Below are the code and all the weights of a small trained network. Each question names an input and a target symbol and asks about switching units off, where a switched-off unit gives its printed mean instead of its output.

import numpy as np


def w(rows, s, z=0):
    codes = np.array(rows[::2]) - 128.0
    scale = np.full(codes.shape[1], s)
    scale[-1] = z or s
    return codes * scale


def norm(h):
    return h / np.sqrt((h * h).mean(-1, keepdims=True) + 1e-5)


def f(y):
    return y / 2 * (1 + np.tanh(0.7978845608 * (y + 0.044715 * y**3)))


def softmax(a):
    e = np.exp(a - a.max(-1, keepdims=True))
    return e / e.sum(-1, keepdims=True)


def log_softmax(a):
    a = a - a.max(-1, keepdims=True)
    return a - np.log(np.exp(a).sum(-1, keepdims=True))


def net(x, mask):
    ids = ['αβγδεζηθμξπστφψω'.index(c) for c in x.split()]
    T = len(ids)
    res = E[ids] + P[:T]
    u = 0
    for l in range(3):
        q, k, v = (norm(res) @ M[l].T for M in (Q, K, V))
        z = softmax(np.where(np.tri(T) > 0, q @ k.T / 3**0.5, -1e9)) @ v
        res = res + np.where(mask[u], z, O[l][:, -1]) @ O[l][:, :-1]
        u += 1
        y = f(norm(res) @ A[l][:, :-1].T + A[l][:, -1])
        res = res + np.where(mask[u : u + 4], y, B[l][:, -1]) @ B[l][:, :-1]
        u += 4
    return log_softmax(norm(res)[-1] @ U[:, :-1].T + U[:, -1])


Q, K, V, O, A, B = {}, {}, {}, {}, {}, {}
E = w([
[169,211,153,181,134,138,180,86,79,100,88],'α',
[153,171,86,194,62,46,179,99,51,145,102],'β',
[144,143,110,223,97,117,127,152,133,94,69],'γ',
[101,83,151,169,61,94,116,99,181,136,158],'δ',
[130,93,145,106,148,125,165,119,151,95,128],'ε',
[159,168,122,235,109,104,116,162,100,108,164],'ζ',
[173,252,121,144,136,79,80,159,117,102,140],'η',
[130,90,97,96,155,140,140,115,149,93,144],'θ',
[85,174,86,250,94,185,133,132,151,125,88],'μ',
[122,92,104,117,65,84,145,129,164,123,151],'ξ',
[111,124,105,123,86,120,91,88,192,139,161],'π',
[113,29,108,133,140,127,189,126,117,77,111],'σ',
[111,245,8,156,107,72,110,111,139,116,188],'τ',
[134,61,94,138,131,127,137,101,140,129,187],'φ',
[107,123,140,121,115,149,121,108,194,116,122],'ψ',
[99,221,75,204,164,186,107,100,83,128,80],'ω',
],0.018)
P = w([
[211,86,154,132,89,209,119,180,94,177,138],'0',
[73,103,189,109,46,177,89,173,64,69,111],'1',
[60,150,205,97,152,112,194,209,156,68,123],'2',
[187,150,158,120,142,117,191,188,201,164,173],'3',
[186,129,208,237,175,80,13,178,172,87,218],'4',
[139,148,93,171,134,142,29,9,130,99,92],'5',
[82,167,92,150,48,181,178,65,191,134,111],'6',
],0.013)
Q[0] = w([
[86,171,80,94,20,211,226,146,128,82,175],'0.h1',
[114,66,201,27,110,152,156,72,148,180,156],'0.h1',
[80,115,7,160,87,122,83,3,78,56,77],'0.h1',
],0.0073)
K[0] = w([
[176,160,101,143,149,134,171,160,190,252,157],'0.h1',
[195,68,150,70,128,156,173,126,123,161,84],'0.h1',
[62,160,143,148,173,99,190,159,160,113,150],'0.h1',
],0.013)
V[0] = w([
[103,69,109,172,2,101,201,140,190,133,54],'0.h1',
[195,91,151,74,182,89,155,191,123,104,69],'0.h1',
[82,101,21,72,113,159,86,190,194,131,132],'0.h1',
],0.0078)
O[0] = w([
[2,161,121,125,181,78,92,106,77,230,162,252],'0.h1',
[70,139,49,207,103,150,69,252,224,83,200,81],'0.h1',
[73,76,111,49,125,83,73,200,184,162,16,154],'0.h1',
],0.0088,0.0033)
A[0] = w([
[122,224,154,252,119,130,148,192,98,161,2,223],'0.n1',
[85,136,150,179,88,58,76,13,163,81,107,253],'0.n2',
[200,79,99,178,80,172,97,123,101,161,144,47],'0.n3',
[135,57,176,100,142,130,83,28,216,101,172,203],'0.n4',
],0.0075,0.0033)
B[0] = w([
[198,187,171,163,183,92,83,62,72,43,149,231],'0.n1',
[173,116,81,61,217,190,178,152,97,124,151,253],'0.n2',
[110,95,159,127,71,114,88,107,125,94,81,140],'0.n3',
[161,82,153,112,86,135,183,254,81,120,110,190],'0.n4',
],0.0092,0.0076)
Q[1] = w([
[202,103,21,188,233,149,6,169,98,152,33],'1.h1',
[40,146,255,109,73,58,122,200,174,140,132],'1.h1',
[229,147,209,160,199,13,70,209,40,115,168],'1.h1',
],0.0084)
K[1] = w([
[8,130,168,68,130,121,168,147,134,27,130],'1.h1',
[163,55,101,116,77,146,55,134,103,182,132],'1.h1',
[99,145,94,73,110,206,71,169,1,70,123],'1.h1',
],0.0099)
V[1] = w([
[111,160,39,83,56,71,194,92,145,113,119],'1.h1',
[148,35,95,140,68,16,128,96,125,138,194],'1.h1',
[129,216,255,93,80,172,142,184,197,202,177],'1.h1',
],0.0087)
O[1] = w([
[140,145,198,192,254,84,157,167,175,99,63,1],'1.h1',
[187,169,86,50,223,177,50,230,21,73,101,28],'1.h1',
[114,57,179,97,147,54,102,73,75,76,153,55],'1.h1',
],0.013,0.0024)
A[1] = w([
[170,252,142,221,117,140,102,49,40,77,176,186],'1.n1',
[140,143,193,159,161,145,97,114,87,167,57,67],'1.n2',
[113,214,127,130,114,68,69,107,83,153,74,252],'1.n3',
[178,177,144,185,196,108,114,39,153,132,94,28],'1.n4',
],0.012,0.0029)
B[1] = w([
[174,189,145,138,149,96,98,9,153,139,94,250],'1.n1',
[128,89,122,170,30,71,135,134,75,62,99,147],'1.n2',
[200,112,116,171,43,93,111,94,115,91,146,168],'1.n3',
[100,168,74,73,141,205,108,79,158,173,218,181],'1.n4',
],0.015,0.019)
Q[2] = w([
[64,109,183,95,163,114,45,153,137,104,188],'2.h1',
[132,94,128,2,143,104,77,111,84,130,95],'2.h1',
[143,116,169,100,106,163,183,122,102,159,160],'2.h1',
],0.0091)
K[2] = w([
[110,88,154,180,202,159,254,206,98,142,167],'2.h1',
[162,125,77,14,167,52,181,109,101,162,118],'2.h1',
[250,114,236,185,183,120,186,66,76,205,71],'2.h1',
],0.0062)
V[2] = w([
[36,75,138,162,183,253,124,118,79,150,81],'2.h1',
[116,110,194,43,200,142,196,146,100,115,151],'2.h1',
[79,68,188,173,95,228,132,144,121,119,184],'2.h1',
],0.0072)
O[2] = w([
[184,207,40,150,69,40,189,216,173,198,108,1],'2.h1',
[254,28,30,207,36,196,109,60,125,161,158,14],'2.h1',
[103,85,13,158,63,54,217,100,172,115,150,63],'2.h1',
],0.0084,0.0059)
A[2] = w([
[158,173,47,183,64,106,110,109,95,118,196,252],'2.n1',
[160,33,122,128,55,120,89,197,174,106,74,113],'2.n2',
[148,108,206,49,138,173,179,64,2,228,4,61],'2.n3',
[231,167,173,196,2,74,212,33,132,77,78,210],'2.n4',
],0.0077,0.0032)
B[2] = w([
[178,151,198,219,155,103,157,97,118,73,120,209],'2.n1',
[51,167,132,71,181,166,88,110,207,124,63,173],'2.n2',
[155,185,70,166,96,36,183,162,181,111,127,180],'2.n3',
[216,130,66,190,85,155,4,112,172,146,126,255],'2.n4',
],0.015,0.01)
U = w([
[180,154,133,187,97,142,62,77,152,99,114,215],'α',
[105,214,158,92,255,117,150,60,136,155,143,95],'β',
[18,154,142,118,181,201,119,78,94,198,187,135],'γ',
[181,105,96,153,114,66,210,122,35,137,148,109],'δ',
[86,98,137,200,128,103,145,140,174,17,192,4],'ε',
[146,167,165,69,112,179,212,134,82,63,189,101],'ζ',
[121,61,254,100,112,225,136,105,144,59,110,50],'η',
[46,119,132,127,151,151,72,138,247,137,54,112],'θ',
[77,180,126,103,116,58,228,108,146,202,124,142],'μ',
[78,94,134,143,228,66,48,151,64,135,118,115],'ξ',
[171,107,66,89,113,18,149,130,165,179,26,41],'π',
[96,190,51,202,149,117,123,202,145,162,166,108],'σ',
[160,122,233,113,183,84,197,139,154,89,34,107],'τ',
[206,99,76,81,133,238,148,165,105,143,80,209],'φ',
[93,2,131,87,103,125,144,55,128,177,135,198],'ψ',
[187,123,140,128,18,174,202,162,212,113,126,60],'ω',
],0.0097,0.0032)

Each question gives the input, a string of symbols that net reads in full, and the target symbol t.
The units are the heads (3 rows each of Q, K, V and O) and the neurons (one row each of A and B). Each row of codes is followed by its name. A weight is (code - 128) times the scale printed after its matrix; where a second scale follows, it is the last column's (O, A, B and U).
mask holds one flag per unit, layer by layer, with each layer's heads first. A switched-off unit (its flag False) gives its mean, the last column of its rows in O or B, instead of its output. The means were averaged over made-up inputs and are rounded, as every weight is.
A unit's drop is (log p(t) with every unit on - log p(t) with that unit switched off) / (log p(t) with every unit on - log p(t) with every unit switched off).
The circuit of an input: a set's keep is (log p(t) with only the set's units on - log p(t) with every unit switched off) / (log p(t) with every unit on - log p(t) with every unit switched off). Starting from the 12 units with the biggest drops (on a tie, the unit counted first), units are removed one at a time, each time the one whose removal leaves the highest keep (on an exact tie, the one counted first), for as long as the keep stays at least 0.8.
units of the circuit, in order: the units of the circuit, biggest drop first
k most important neurons: the k neurons with the biggest drops, biggest first
top k neurons in layer l: the k neurons of layer l with the biggest drops, biggest first
input ε ε π φ, target ε: units of the circuit, in order	(1.n1, 0.h1, 2.n4)
input θ φ θ θ θ, target φ: units of the circuit, in order	(1.n1, 0.n4, 1.h1)
input ξ σ ψ ε, target ξ: units of the circuit, in order	(1.h1, 0.h1, 0.n2, 1.n1)
input ω η ψ, target ω: 3 most important neurons	(1.n1, 1.n4, 2.n3)
input θ θ ξ, target θ: units of the circuit, in order	(0.h1, 1.n1, 2.n2)
input ζ ξ ε θ φ, target ξ: units of the circuit, in order	(1.h1, 0.h1, 1.n1)
input η φ η θ μ θ, target η: 2 most important neurons	(1.n1, 0.n1)
input δ γ ω φ, target δ: 2 most important neurons	(0.n1, 0.n2)
input ψ ψ τ ψ π ε, target τ: 2 most important neurons	(0.n4, 0.n1)
input θ ψ θ, target θ: units of the circuit, in order	(0.h1, 1.n1, 2.n2, 1.n4)
input ε τ ξ β τ, target β: 3 most important neurons	(1.n4, 0.n2, 2.n4)
input δ θ η ψ, target δ: most important neuron	(1.n1)
input α ζ ξ ξ ξ, target ζ: units of the circuit, in order	(1.n1, 0.n4, 2.n4, 0.n2)
input ω θ ω ζ φ θ, target ω: top 3 neurons in layer 0	(0.n1, 0.n4, 0.n2)
input ξ ω δ θ η τ π, target θ: units of the circuit, in order	(0.h1, 1.n1, 1.n4, 2.n2)
input ε γ γ φ μ μ ξ, target φ: units of the circuit, in order	(1.h1, 1.n1, 0.n2)
input σ θ θ, target σ: units of the circuit, in order	(1.n1, 0.h1, 2.h1)
input η μ τ θ ξ, target μ: top 2 neurons in layer 2	(2.n3, 2.n4)
input σ π ψ φ ξ, target π: most important neuron	(2.n3)
input τ φ ψ ω ξ η θ, target ω: most important neuron	(1.n1)
input μ δ η ε θ ω φ, target ε: units of the circuit, in order	(0.h1, 1.n1, 2.n4)
input δ γ φ ψ δ, target γ: 2 most important neurons	(0.n2, 1.n1)
input α μ ψ ω ω θ, target ψ: units of the circuit, in order	(1.h1, 1.n1, 0.n1)
input ξ ξ τ γ σ, target ξ: 2 most important neurons	(1.n1, 1.n4)
input ζ θ φ ξ, target ζ: top 2 neurons in layer 1	(1.n1, 1.n4)
input θ τ η ψ ω ξ, target η: 2 most important neurons	(1.n1, 1.n3)
